Below is a small trained network, with its code and all its weights. Each question gives an input and a class and asks what happens when units are switched off, that is, made to give their printed mean instead of their output.

import numpy as np


def w(rows, s, z=0):
    codes = np.array(rows[::2]) - 128.0
    scale = np.full(codes.shape[1], s)
    scale[-1] = z or s
    return codes * scale


def norm(h):
    return h / np.sqrt((h * h).mean(-1, keepdims=True) + 1e-5)


def f(y):
    return np.maximum(y, 0)


def log_softmax(a):
    a = a - a.max(-1, keepdims=True)
    return a - np.log(np.exp(a).sum(-1, keepdims=True))


def net(x, mask):
    res = np.array(x, float).reshape(1, 5) / 4 @ E
    u = 0
    for l in range(4):
        y = f(norm(res) @ A[l][:, :-1].T + A[l][:, -1])
        res = res + np.where(mask[u : u + 7], y, B[l][:, -1]) @ B[l][:, :-1]
        u += 7
    return log_softmax(norm(res)[-1] @ U[:, :-1].T + U[:, -1])


A, B = {}, {}
E = w([
[76,150,159,182,168,23],'x0',
[155,226,119,208,132,175],'x1',
[143,114,2,145,120,72],'x2',
[123,48,130,208,44,145],'x3',
[132,130,129,129,127,125],'x4',
],0.0059)
A[0] = w([
[122,125,149,224,78,124,103],'0.n1',
[87,127,162,131,150,46,24],'0.n2',
[113,176,210,177,155,124,197],'0.n3',
[123,202,127,85,143,38,72],'0.n4',
[70,154,106,214,194,66,49],'0.n5',
[91,254,114,211,122,126,19],'0.n6',
[157,231,139,103,236,109,4],'0.n7',
],0.0073,0.003)
B[0] = w([
[62,50,133,178,145,180,208],'0.n1',
[161,128,151,133,115,13,183],'0.n2',
[138,136,235,145,106,109,254],'0.n3',
[44,104,134,159,139,144,205],'0.n4',
[185,170,150,165,97,18,222],'0.n5',
[225,87,122,158,217,152,228],'0.n6',
[2,140,108,133,183,173,240],'0.n7',
],0.0094,0.0047)
A[1] = w([
[184,211,102,167,133,158,78],'1.n1',
[85,185,100,112,122,128,40],'1.n2',
[152,179,73,93,72,237,64],'1.n3',
[176,174,85,186,141,175,60],'1.n4',
[168,118,116,131,123,115,37],'1.n5',
[102,138,103,182,52,146,55],'1.n6',
[146,175,2,172,118,89,5],'1.n7',
],0.013,0.0017)
B[1] = w([
[138,59,175,127,204,126,208],'1.n1',
[85,114,78,148,120,152,176],'1.n2',
[188,218,86,170,111,6,255],'1.n3',
[170,76,163,154,185,161,223],'1.n4',
[120,151,76,117,108,123,145],'1.n5',
[89,111,86,151,141,166,189],'1.n6',
[80,190,230,84,67,178,234],'1.n7',
],0.014,0.0048)
A[2] = w([
[129,181,142,96,84,150,41],'2.n1',
[209,99,110,62,97,150,69],'2.n2',
[125,167,163,120,66,157,103],'2.n3',
[100,77,114,5,117,73,10],'2.n4',
[156,178,217,92,110,176,3],'2.n5',
[85,205,44,69,210,166,89],'2.n6',
[168,171,123,40,163,130,112],'2.n7',
],0.012,0.0018)
B[2] = w([
[150,138,163,133,110,149,183],'2.n1',
[166,150,96,180,124,123,172],'2.n2',
[125,144,101,91,99,129,197],'2.n3',
[180,97,86,76,187,157,223],'2.n4',
[135,165,93,102,111,171,249],'2.n5',
[4,103,139,141,152,80,253],'2.n6',
[82,111,192,144,151,98,211],'2.n7',
],0.017,0.0035)
A[3] = w([
[159,68,140,55,124,100,58],'3.n1',
[107,195,195,68,74,157,6],'3.n2',
[146,178,155,163,105,1,76],'3.n3',
[103,113,51,79,113,99,33],'3.n4',
[158,136,176,150,162,134,139],'3.n5',
[148,60,96,188,56,150,123],'3.n6',
[90,87,104,169,105,133,17],'3.n7',
],0.015,0.0016)
B[3] = w([
[171,125,110,196,176,197,161],'3.n1',
[115,105,144,128,4,195,182],'3.n2',
[192,205,73,120,105,57,255],'3.n3',
[162,84,217,189,79,162,158],'3.n4',
[156,81,27,74,90,130,207],'3.n5',
[49,184,159,74,186,58,189],'3.n6',
[66,134,120,121,143,134,164],'3.n7',
],0.014,0.0096)
U = w([
[172,179,109,129,115,35,82],'0',
[4,106,177,120,174,98,174],'1',
[176,54,145,134,200,177,27],'2',
[106,128,168,96,48,185,251],'3',
],0.012,0.00031)

Each question gives the input, the list of numbers given to net, and the class t.
The units are the neurons (one row each of A and B). Each row of codes is followed by its name. A weight is (code - 128) times the scale printed after its matrix; where a second scale follows, it is the last column's (A, B and U).
mask holds one flag per neuron, layer by layer. A switched-off neuron (its flag False) gives its mean, the last column of its row in B, instead of its output. The means were averaged over made-up inputs and are rounded, as every weight is.
A unit's drop is (log p(t) with every unit on - log p(t) with that unit switched off) / (log p(t) with every unit on - log p(t) with every unit switched off).
The circuit of an input: a set's keep is (log p(t) with only the set's units on - log p(t) with every unit switched off) / (log p(t) with every unit on - log p(t) with every unit switched off). Starting from the 12 units with the biggest drops (on a tie, the unit counted first), units are removed one at a time, each time the one whose removal leaves the highest keep (on an exact tie, the one counted first), for as long as the keep stays at least 0.8.
circuit, biggest first: the units of the circuit, biggest drop first
top k neurons: the k neurons with the biggest drops, biggest first
top k neurons in layer l: the k neurons of layer l with the biggest drops, biggest first
drop when u is switched off: that unit's drop, to one decimal
input [4,1,-7,6,4], class 3: circuit, biggest first => [1.n3, 2.n6]
input [2,4,-2,-2,4], class 2: circuit, biggest first => [0.n6, 1.n3]
input [-6,7,-4,-2,4], class 2: circuit, biggest first => [1.n1]
input [-2,8,-3,-7,-1], class 2: top 2 neurons in layer 0 => [0.n6, 0.n3]
input [-2,7,5,-8,-5], class 1: top 2 neurons => [0.n7, 2.n6]
input [-3,6,-7,-8,-1], class 1: circuit, biggest first => [0.n7, 2.n6]
input [-7,-6,8,-6,1], class 3: top 2 neurons in layer 0 => [0.n3, 0.n1]
input [5,-6,-7,-6,-5], class 3: top 3 neurons => [1.n3, 0.n3, 1.n1]
input [2,-7,8,8,8], class 1: top 2 neurons => [3.n6, 1.n6]
input [7,-4,-6,6,-6], class 0: top 3 neurons => [1.n7, 0.n2, 3.n3]
input [-6,7,-2,1,-6], class 2: top 2 neurons => [1.n4, 1.n1]
input [-6,3,2,-8,8], class 1: top 2 neurons => [0.n7, 2.n6]
input [-6,-8,-6,-5,6], class 2: top 2 neurons => [2.n4, 1.n7]
input [-4,7,4,1,-5], class 2: circuit, biggest first => [1.n4]
input [4,6,1,0,-4], class 2: circuit, biggest first => [0.n6, 1.n4]
input [-2,-6,7,-7,-8], class 1: top 2 neurons => [2.n6, 0.n5]
input [4,7,-8,-1,8], class 3: top 4 neurons => [0.n3, 2.n5, 1.n3, 2.n4]
input [4,5,-1,-1,3], class 2: circuit, biggest first => [0.n6, 1.n3]
input [4,5,7,4,-4], class 3: top 2 neurons => [1.n7, 0.n3]
input [-2,1,-7,-6,0], class 3: circuit, biggest first => [3.n2]
input [-8,-8,-5,5,-7], class 0: top 3 neurons in layer 1 => [1.n7, 1.n3, 1.n1]
input [1,6,-4,6,5], class 1: top 3 neurons => [0.n1, 3.n6, 1.n7]
input [-1,5,-8,-2,-5], class 3: top 2 neurons => [0.n3, 3.n2]
input [1,5,-5,-1,-8], class 2: top 2 neurons => [0.n6, 1.n7]
input [-3,-8,1,0,-7], class 2: drop when 1.n6 is switched off => 0.0
